Below are the code and all the weights of a small trained network. Each question names an input and a target symbol and asks about switching units off, where a switched-off unit gives its printed mean instead of its output.

import numpy as np


def w(rows, s, z=0):
    codes = np.array(rows[::2]) - 128.0
    scale = np.full(codes.shape[1], s)
    scale[-1] = z or s
    return codes * scale


def norm(h):
    return h / np.sqrt((h * h).mean(-1, keepdims=True) + 1e-5)


def f(y):
    return y / 2 * (1 + np.tanh(0.7978845608 * (y + 0.044715 * y**3)))


def softmax(a):
    e = np.exp(a - a.max(-1, keepdims=True))
    return e / e.sum(-1, keepdims=True)


def log_softmax(a):
    a = a - a.max(-1, keepdims=True)
    return a - np.log(np.exp(a).sum(-1, keepdims=True))


def net(x, mask):
    ids = ['αγδεζηλμξπτφψω'.index(c) for c in x.split()]
    T = len(ids)
    res = E[ids] + P[:T]
    u = 0
    for l in range(2):
        q, k, v = (norm(res) @ M[l].T for M in (Q, K, V))
        z = softmax(np.where(np.tri(T) > 0, q @ k.T / 2**0.5, -1e9)) @ v
        res = res + np.where(mask[u], z, O[l][:, -1]) @ O[l][:, :-1]
        u += 1
        y = f(norm(res) @ A[l][:, :-1].T + A[l][:, -1])
        res = res + np.where(mask[u : u + 4], y, B[l][:, -1]) @ B[l][:, :-1]
        u += 4
    return log_softmax(norm(res)[-1] @ U[:, :-1].T + U[:, -1])


Q, K, V, O, A, B = {}, {}, {}, {}, {}, {}
E = w([
[137,96,100],'α',
[149,132,176],'γ',
[156,135,175],'δ',
[152,132,174],'ε',
[144,119,165],'ζ',
[186,253,99],'η',
[144,130,107],'λ',
[123,107,143],'μ',
[132,125,102],'ξ',
[130,141,164],'π',
[133,127,99],'τ',
[104,91,112],'φ',
[133,110,101],'ψ',
[180,133,136],'ω',
],0.034)
P = w([
[83,248,97],'0',
[194,80,113],'1',
[164,89,184],'2',
[179,86,169],'3',
[168,83,141],'4',
[177,81,172],'5',
[172,83,157],'6',
[183,86,160],'7',
[167,90,158],'8',
[204,84,154],'9',
[178,91,139],'10',
[183,94,151],'11',
[175,91,157],'12',
[202,94,115],'13',
],0.011)
Q[0] = w([
[76,249,244],'0.h1',
[22,119,133],'0.h1',
],0.018)
K[0] = w([
[6,166,62],'0.h1',
[143,35,155],'0.h1',
],0.021)
V[0] = w([
[37,102,252],'0.h1',
[246,184,125],'0.h1',
],0.015)
O[0] = w([
[189,114,12,86],'0.h1',
[146,149,252,254],'0.h1',
],0.014,0.01)
A[0] = w([
[139,64,113,125],'0.n1',
[152,6,172,196],'0.n2',
[127,177,122,2],'0.n3',
[99,100,68,207],'0.n4',
],0.012,0.0074)
B[0] = w([
[124,78,128,138],'0.n1',
[130,45,170,254],'0.n2',
[66,183,4,113],'0.n3',
[133,115,206,148],'0.n4',
],0.023,0.0095)
Q[1] = w([
[254,109,181],'1.h1',
[82,126,119],'1.h1',
],0.06)
K[1] = w([
[66,254,67],'1.h1',
[150,62,156],'1.h1',
],0.05)
V[1] = w([
[4,24,64],'1.h1',
[17,208,149],'1.h1',
],0.036)
O[1] = w([
[145,204,252,2],'1.h1',
[52,210,142,111],'1.h1',
],0.036,0.03)
A[1] = w([
[99,56,83,55],'1.n1',
[132,93,82,111],'1.n2',
[74,27,82,80],'1.n3',
[172,179,1,2],'1.n4',
],0.029,0.0064)
B[1] = w([
[209,226,216,219],'1.n1',
[137,171,253,196],'1.n2',
[213,208,61,253],'1.n3',
[134,46,244,181],'1.n4',
],0.029,0.025)
U = w([
[107,203,69,1],'α',
[130,130,84,82],'γ',
[182,32,206,92],'δ',
[112,82,84,59],'ε',
[208,255,116,102],'ζ',
[109,224,102,61],'η',
[137,195,220,170],'λ',
[37,146,87,227],'μ',
[74,184,159,202],'ξ',
[131,121,72,121],'π',
[117,80,57,67],'τ',
[90,159,126,201],'φ',
[152,134,67,137],'ψ',
[64,132,104,244],'ω',
],0.017,0.0057)

Each question gives the input, a string of symbols that net reads in full, and the target symbol t.
The units are the heads (2 rows each of Q, K, V and O) and the neurons (one row each of A and B). Each row of codes is followed by its name. A weight is (code - 128) times the scale printed after its matrix; where a second scale follows, it is the last column's (O, A, B and U).
mask holds one flag per unit, layer by layer, with each layer's heads first. A switched-off unit (its flag False) gives its mean, the last column of its rows in O or B, instead of its output. The means were averaged over made-up inputs and are rounded, as every weight is.
A unit's drop is (log p(t) with every unit on - log p(t) with that unit switched off) / (log p(t) with every unit on - log p(t) with every unit switched off).
The circuit of an input: a set's keep is (log p(t) with only the set's units on - log p(t) with every unit switched off) / (log p(t) with every unit on - log p(t) with every unit switched off). Starting from all 10 units, units are removed one at a time, each time the one whose removal leaves the highest keep (on an exact tie, the one counted first), for as long as the keep stays at least 0.8.
units of the circuit, in order: the units of the circuit, biggest drop first
top k neurons: the k neurons with the biggest drops, biggest first
top k neurons in layer l: the k neurons of layer l with the biggest drops, biggest first
drop of u: that unit's drop, to one decimal
input μ μ γ ω γ α, target δ: top 2 neurons in layer 0 : [0.n2, 0.n4]
input ω ω γ τ τ τ μ μ, target ζ: units of the circuit, in order : [1.n1, 1.n3]
input μ ψ φ δ, target δ: top 4 neurons : [1.n3, 0.n2, 0.n4, 1.n1]
input τ μ μ φ ω μ, target μ: top neuron in layer 0 : [0.n2]
input μ φ γ ω δ, target δ: units of the circuit, in order : [0.h1, 1.h1, 1.n3, 0.n4]
input μ φ ξ, target δ: top 4 neurons : [0.n2, 0.n4, 1.n3, 1.n1]
input ω π μ μ τ α, target ζ: units of the circuit, in order : [0.h1, 1.n1, 1.h1]
input μ γ μ μ μ ω μ φ ω φ μ ω ω ε, target δ: top 2 neurons : [0.n2, 1.n3]
input μ ω ω μ δ ε ω φ μ, target δ: top 3 neurons : [0.n2, 0.n4, 1.n3]
input μ μ δ μ ω ψ ω ζ ω τ μ π, target δ: top 3 neurons : [0.n2, 1.n3, 0.n4]
input τ ω τ, target μ: top 2 neurons : [0.n2, 1.n1]
input ω μ φ, target ζ: top 4 neurons : [1.n1, 1.n3, 1.n2, 0.n4]
input α φ μ ω, target ξ: top 2 neurons in layer 1 : [1.n3, 1.n1]
input μ ψ ω, target δ: top 3 neurons : [1.n3, 0.n4, 1.n1]
input μ ω ω, target δ: top 2 neurons : [0.n2, 1.n3]
input μ ψ ω μ ζ μ ψ, target δ: top 2 neurons : [0.n2, 0.n4]
input φ μ ω ω μ φ μ μ ω γ δ μ γ, target λ: units of the circuit, in order : [1.h1]
input μ τ μ φ, target δ: top 2 neurons : [0.n2, 1.n3]
input τ μ ξ, target μ: top 3 neurons in layer 1 : [1.n1, 1.n3, 1.n2]
input τ τ μ μ ω μ, target μ: top neuron in layer 0 : [0.n2]
input α π ω ω μ φ ω τ μ ω μ μ φ, target ξ: drop of 1.h1 : 0.9
